Here is a tiny trained network, its code and every weight. The questions are about switching its units off for an input and a target symbol, where a switched-off unit gives its printed mean instead of its output.

import numpy as np


def w(rows, s, z=0):
    codes = np.array(rows[::2]) - 128.0
    scale = np.full(codes.shape[1], s)
    scale[-1] = z or s
    return codes * scale


def norm(h):
    return h / np.sqrt((h * h).mean(-1, keepdims=True) + 1e-5)


def f(y):
    return y / 2 * (1 + np.tanh(0.7978845608 * (y + 0.044715 * y**3)))


def softmax(a):
    e = np.exp(a - a.max(-1, keepdims=True))
    return e / e.sum(-1, keepdims=True)


def log_softmax(a):
    a = a - a.max(-1, keepdims=True)
    return a - np.log(np.exp(a).sum(-1, keepdims=True))


def net(x, mask):
    ids = ['αδζλμτψ'.index(c) for c in x.split()]
    T = len(ids)
    res = E[ids] + P[:T]
    r = norm(res)
    for j in range(2):
        rows = slice(2 * j, 2 * j + 2)
        q, k, v = (r @ M[0][rows].T for M in (Q, K, V))
        z = softmax(np.where(np.tri(T) > 0, q @ k.T / 2**0.5, -1e9)) @ v
        o = O[0][rows]
        res = res + np.where(mask[j], z, o[:, -1]) @ o[:, :-1]
    y = f(norm(res) @ A[0][:, :-1].T + A[0][:, -1])
    res = res + np.where(mask[2:10], y, B[0][:, -1]) @ B[0][:, :-1]
    return log_softmax(norm(res)[-1] @ U[:, :-1].T + U[:, -1])


Q, K, V, O, A, B = {}, {}, {}, {}, {}, {}
E = w([
[119,83,70,148,166,62,114],'α',
[101,59,179,110,101,222,143],'δ',
[74,135,46,17,33,43,149],'ζ',
[46,73,179,203,88,47,164],'λ',
[96,52,139,138,132,125,170],'μ',
[188,183,61,147,47,201,80],'τ',
[111,34,195,79,235,245,76],'ψ',
],0.011)
P = w([
[134,104,90,150,88,56,129],'0',
[158,110,116,144,95,88,162],'1',
[128,109,133,105,92,71,106],'2',
[120,158,164,130,129,122,127],'3',
[78,131,116,106,103,104,178],'4',
[162,128,155,91,108,94,183],'5',
[163,166,197,99,135,89,94],'6',
[39,151,113,110,128,138,130],'7',
[146,111,129,129,140,155,250],'8',
],0.018)
Q[0] = w([
[110,156,193,101,111,93,6],'head 1',
[28,209,156,144,140,135,78],'head 1',
[180,117,82,167,171,134,94],'head 2',
[216,129,139,196,162,150,219],'head 2',
],0.019)
K[0] = w([
[241,101,165,58,104,67,189],'head 1',
[197,148,240,98,107,67,37],'head 1',
[149,44,152,224,82,141,104],'head 2',
[6,72,20,165,113,175,83],'head 2',
],0.015)
V[0] = w([
[158,114,45,54,225,98,165],'head 1',
[90,128,116,219,194,100,71],'head 1',
[182,181,44,147,126,153,43],'head 2',
[134,70,127,4,150,160,109],'head 2',
],0.016)
O[0] = w([
[7,178,128,87,212,96,180,88],'head 1',
[98,120,124,82,80,111,2,47],'head 1',
[214,217,184,114,139,64,243,2],'head 2',
[151,57,84,39,80,48,198,180],'head 2',
],0.0092,0.0086)
A[0] = w([
[71,99,160,155,122,139,229,65],'neuron 1',
[34,228,154,61,104,129,98,123],'neuron 2',
[129,81,119,85,230,188,102,71],'neuron 3',
[142,167,123,2,110,254,196,123],'neuron 4',
[85,80,65,158,158,224,200,217],'neuron 5',
[46,174,220,98,123,144,97,128],'neuron 6',
[56,136,65,127,113,181,110,126],'neuron 7',
[143,129,131,46,167,209,48,255],'neuron 8',
],0.013,0.0028)
B[0] = w([
[104,106,108,173,53,122,71,211],'neuron 1',
[215,80,167,44,139,174,113,163],'neuron 2',
[143,129,102,109,187,120,52,163],'neuron 3',
[214,249,103,62,45,127,108,178],'neuron 4',
[108,131,178,96,184,155,222,255],'neuron 5',
[106,113,177,105,202,105,143,151],'neuron 6',
[154,191,59,141,177,122,168,205],'neuron 7',
[153,202,126,146,39,104,96,182],'neuron 8',
],0.017,0.0098)
U = w([
[129,130,205,49,186,153,64,162],'α',
[173,31,114,156,167,255,167,62],'δ',
[37,171,208,80,69,211,156,71],'ζ',
[76,108,162,145,63,187,20,252],'λ',
[96,171,69,169,238,137,132,164],'μ',
[234,166,136,198,166,110,169,105],'τ',
[137,84,67,66,113,47,127,142],'ψ',
],0.0082,0.0036)

Each question gives the input, a string of symbols that net reads in full, and the target symbol t.
The units are the heads (2 rows each of Q, K, V and O) and the neurons (one row each of A and B). Each row of codes is followed by its name. A weight is (code - 128) times the scale printed after its matrix; where a second scale follows, it is the last column's (O, A, B and U).
mask holds one flag per unit, heads first, then neurons. A switched-off unit (its flag False) gives its mean, the last column of its rows in O or B, instead of its output. The means were averaged over made-up inputs and are rounded, as every weight is.
A unit's drop is (log p(t) with every unit on - log p(t) with that unit switched off) / (log p(t) with every unit on - log p(t) with every unit switched off).
The circuit of an input: a set's keep is (log p(t) with only the set's units on - log p(t) with every unit switched off) / (log p(t) with every unit on - log p(t) with every unit switched off). Starting from all 10 units, units are removed one at a time, each time the one whose removal leaves the highest keep (on an exact tie, the one counted first), for as long as the keep stays at least 0.8.
units of the circuit, in order: the units of the circuit, biggest drop first
unit that matters most: the unit with the biggest drop
k most important neurons: the k neurons with the biggest drops, biggest first
heads that matter: for each layer, one digit per head in row order, 1 if its drop is at least 0.15 and else 0, layers parted by /
input τ λ λ ψ α δ, target α: units of the circuit, in order -> [head 1; neuron 2]
input ζ μ α, target μ: units of the circuit, in order -> [head 2; neuron 7]
input μ λ ζ δ ζ α λ τ ψ, target τ: units of the circuit, in order -> [head 2]
input λ μ τ, target μ: heads that matter -> 10
input δ λ α δ λ ψ ψ, target ψ: heads that matter -> 01
input τ λ δ ζ ψ τ ψ, target τ: heads that matter -> 11
input λ ψ λ ζ ζ μ, target ζ: heads that matter -> 10
input ζ ψ τ τ λ τ, target λ: units of the circuit, in order -> [head 1; head 2]
input λ λ τ τ α μ δ ζ μ, target ζ: 4 most important neurons -> [neuron 5; neuron 1; neuron 4; neuron 7]
input λ δ μ ψ α μ λ μ λ, target μ: units of the circuit, in order -> [head 2; neuron 7; neuron 2]
input δ α α, target α: heads that matter -> 11
input δ λ μ ζ τ μ μ λ ζ, target λ: heads that matter -> 10
input α α λ τ, target λ: heads that matter -> 10
input ζ λ δ α ζ, target α: unit that matters most -> neuron 2
input λ ψ ψ λ δ λ, target δ: units of the circuit, in order -> [head 1; head 2]
input τ ζ δ, target ζ: 3 most important neurons -> [neuron 5; neuron 1; neuron 4]
input τ μ λ, target μ: heads that matter -> 01
input α α λ, target α: heads that matter -> 10
input λ ψ λ ψ τ, target ψ: heads that matter -> 11
input λ ψ τ, target ψ: heads that matter -> 01
input ψ μ δ, target μ: units of the circuit, in order -> [head 2; neuron 7; head 1]
input ζ ψ τ μ λ, target λ: 2 most important neurons -> [neuron 1; neuron 7]
input λ λ ψ δ τ δ ψ μ, target ψ: units of the circuit, in order -> [head 2]
input α δ ζ ζ λ δ, target λ: 2 most important neurons -> [neuron 5; neuron 7]
input α δ μ μ, target μ: heads that matter -> 01
input ζ λ α μ τ δ α, target δ: heads that matter -> 10
input λ δ λ λ ψ δ, target ψ: heads that matter -> 01
input ζ ψ ζ λ ψ, target λ: units of the circuit, in order -> [head 1]
input α ψ τ δ λ, target δ: 2 most important neurons -> [neuron 8; neuron 4]
input δ λ μ τ α λ, target α: 2 most important neurons -> [neuron 2; neuron 6]
